Below is a small trained network, with its code and all its weights. Each question gives an input and a class and asks what happens when units are switched off, that is, made to give their printed mean instead of their output.

import numpy as np


def w(rows, s, z=0):
    codes = np.array(rows[::2]) - 128.0
    scale = np.full(codes.shape[1], s)
    scale[-1] = z or s
    return codes * scale


def norm(h):
    return h / np.sqrt((h * h).mean(-1, keepdims=True) + 1e-5)


def f(y):
    return y / 2 * (1 + np.tanh(0.7978845608 * (y + 0.044715 * y**3)))


def log_softmax(a):
    a = a - a.max(-1, keepdims=True)
    return a - np.log(np.exp(a).sum(-1, keepdims=True))


def net(x, mask):
    res = np.array(x, float).reshape(1, 5) / 4 @ E
    u = 0
    for l in range(3):
        y = f(norm(res) @ A[l][:, :-1].T + A[l][:, -1])
        res = res + np.where(mask[u : u + 11], y, B[l][:, -1]) @ B[l][:, :-1]
        u += 11
    return log_softmax(norm(res)[-1] @ U[:, :-1].T + U[:, -1])


A, B = {}, {}
E = w([
[235,87,166,121,222],'x0',
[124,97,61,210,111],'x1',
[128,30,128,93,82],'x2',
[87,56,149,125,255],'x3',
[172,72,106,99,210],'x4',
],0.0066)
A[0] = w([
[183,190,206,146,130,108],'0.n1',
[189,94,165,51,128,52],'0.n2',
[122,90,59,167,100,139],'0.n3',
[182,194,121,137,156,150],'0.n4',
[138,123,181,92,124,76],'0.n5',
[61,108,185,103,132,127],'0.n6',
[157,85,147,61,86,96],'0.n7',
[129,157,133,163,88,117],'0.n8',
[209,56,138,1,133,2],'0.n9',
[155,200,210,143,194,94],'0.n10',
[28,123,179,149,157,83],'0.n11',
],0.0099,0.0044)
B[0] = w([
[149,233,112,77,136,223],'0.n1',
[127,126,244,152,139,200],'0.n2',
[162,130,106,64,76,196],'0.n3',
[151,187,172,132,123,222],'0.n4',
[95,147,147,126,157,137],'0.n5',
[89,170,113,87,110,192],'0.n6',
[70,143,150,128,81,179],'0.n7',
[137,131,63,106,135,186],'0.n8',
[118,190,253,148,134,252],'0.n9',
[165,78,52,66,61,242],'0.n10',
[22,239,40,68,240,193],'0.n11',
],0.0062,0.0033)
A[1] = w([
[100,221,41,130,98,210],'1.n1',
[97,68,228,176,181,47],'1.n2',
[186,142,67,254,163,85],'1.n3',
[217,44,181,134,187,150],'1.n4',
[161,71,58,187,68,123],'1.n5',
[116,177,107,113,66,83],'1.n6',
[18,128,166,103,43,51],'1.n7',
[216,135,101,65,178,95],'1.n8',
[147,12,84,123,189,42],'1.n9',
[30,158,68,134,204,24],'1.n10',
[113,199,196,170,95,6],'1.n11',
],0.0082,0.0024)
B[1] = w([
[244,87,150,21,140,253],'1.n1',
[174,146,23,146,79,167],'1.n2',
[151,130,205,63,160,144],'1.n3',
[145,214,152,225,214,191],'1.n4',
[97,2,145,208,143,154],'1.n5',
[235,128,125,166,117,178],'1.n6',
[135,9,164,166,123,180],'1.n7',
[62,67,168,231,152,162],'1.n8',
[177,246,209,213,151,152],'1.n9',
[46,134,78,102,111,173],'1.n10',
[114,159,172,190,189,150],'1.n11',
],0.006,0.0067)
A[2] = w([
[158,104,172,100,154,170],'2.n1',
[11,141,48,102,165,127],'2.n2',
[139,57,138,124,155,45],'2.n3',
[131,103,90,149,189,252],'2.n4',
[125,115,186,133,99,131],'2.n5',
[150,118,36,176,25,117],'2.n6',
[86,76,180,224,166,120],'2.n7',
[138,117,41,121,133,79],'2.n8',
[104,106,141,189,47,96],'2.n9',
[193,212,147,117,155,129],'2.n10',
[135,129,143,201,102,142],'2.n11',
],0.012,0.0035)
B[2] = w([
[46,145,132,116,63,186],'2.n1',
[37,204,63,2,140,206],'2.n2',
[123,165,100,190,77,131],'2.n3',
[77,140,32,103,153,179],'2.n4',
[18,80,231,111,131,155],'2.n5',
[209,60,80,53,213,187],'2.n6',
[95,76,11,179,145,195],'2.n7',
[109,74,218,59,138,140],'2.n8',
[171,66,133,92,188,150],'2.n9',
[122,181,55,205,57,255],'2.n10',
[51,90,183,120,211,156],'2.n11',
],0.0068,0.0074)
U = w([
[106,171,78,241,228,178],'0',
[212,219,61,137,53,208],'1',
[150,93,186,39,70,1],'2',
[99,229,234,180,126,108],'3',
[23,171,65,8,163,169],'4',
[220,5,88,40,122,172],'5',
[114,23,90,167,178,60],'6',
[29,55,209,120,124,110],'7',
],0.017,0.0052)

Each question gives the input, the list of numbers given to net, and the class t.
The units are the neurons (one row each of A and B). Each row of codes is followed by its name. A weight is (code - 128) times the scale printed after its matrix; where a second scale follows, it is the last column's (A, B and U).
mask holds one flag per neuron, layer by layer. A switched-off neuron (its flag False) gives its mean, the last column of its row in B, instead of its output. The means were averaged over made-up inputs and are rounded, as every weight is.
A unit's drop is (log p(t) with every unit on - log p(t) with that unit switched off) / (log p(t) with every unit on - log p(t) with every unit switched off).
The circuit of an input: a set's keep is (log p(t) with only the set's units on - log p(t) with every unit switched off) / (log p(t) with every unit on - log p(t) with every unit switched off). Starting from the 12 units with the biggest drops (on a tie, the unit counted first), units are removed one at a time, each time the one whose removal leaves the highest keep (on an exact tie, the one counted first), for as long as the keep stays at least 0.8.
circuit, biggest first: the units of the circuit, biggest drop first
unit that matters most: the unit with the biggest drop
k most important neurons: the k neurons with the biggest drops, biggest first
k most important neurons of layer l: the k neurons of layer l with the biggest drops, biggest first
drop of u: that unit's drop, to one decimal
input [7,-7,8,3,-6], class 3: unit that matters most -> 0.n9
input [3,-4,-2,1,4], class 0: 4 most important neurons -> (1.n4 1.n1 1.n8 2.n7)
input [-2,-1,-2,-4,8], class 3: 2 most important neurons of layer 0 -> (0.n4 0.n9)
input [2,-6,-4,0,0], class 1: 2 most important neurons -> (0.n10 0.n1)
input [5,8,-8,6,-8], class 4: 2 most important neurons of layer 1 -> (1.n10 1.n6)
input [1,4,8,7,-8], class 4: 2 most important neurons -> (0.n11 2.n2)
input [4,5,5,-2,-6], class 5: 2 most important neurons -> (0.n3 2.n6)
input [1,8,-6,-1,0], class 1: 2 most important neurons -> (1.n3 0.n10)
input [-2,1,6,0,7], class 7: 2 most important neurons -> (0.n7 0.n9)
input [4,7,3,0,-7], class 6: 2 most important neurons -> (1.n5 0.n1)
input [7,-7,1,5,-1], class 3: 2 most important neurons -> (0.n9 0.n2)
input [7,3,-6,0,-3], class 1: 2 most important neurons of layer 0 -> (0.n1 0.n10)
input [5,0,-1,3,3], class 0: drop of 2.n5 -> 0.0
input [-2,-5,-3,-3,5], class 1: circuit, biggest first -> (2.n10)
input [1,4,7,6,-8], class 4: drop of 0.n11 -> 3.5
input [7,-6,3,-2,6], class 3: drop of 0.n9 -> 0.2
input [4,-2,0,-5,0], class 3: drop of 0.n2 -> 0.2
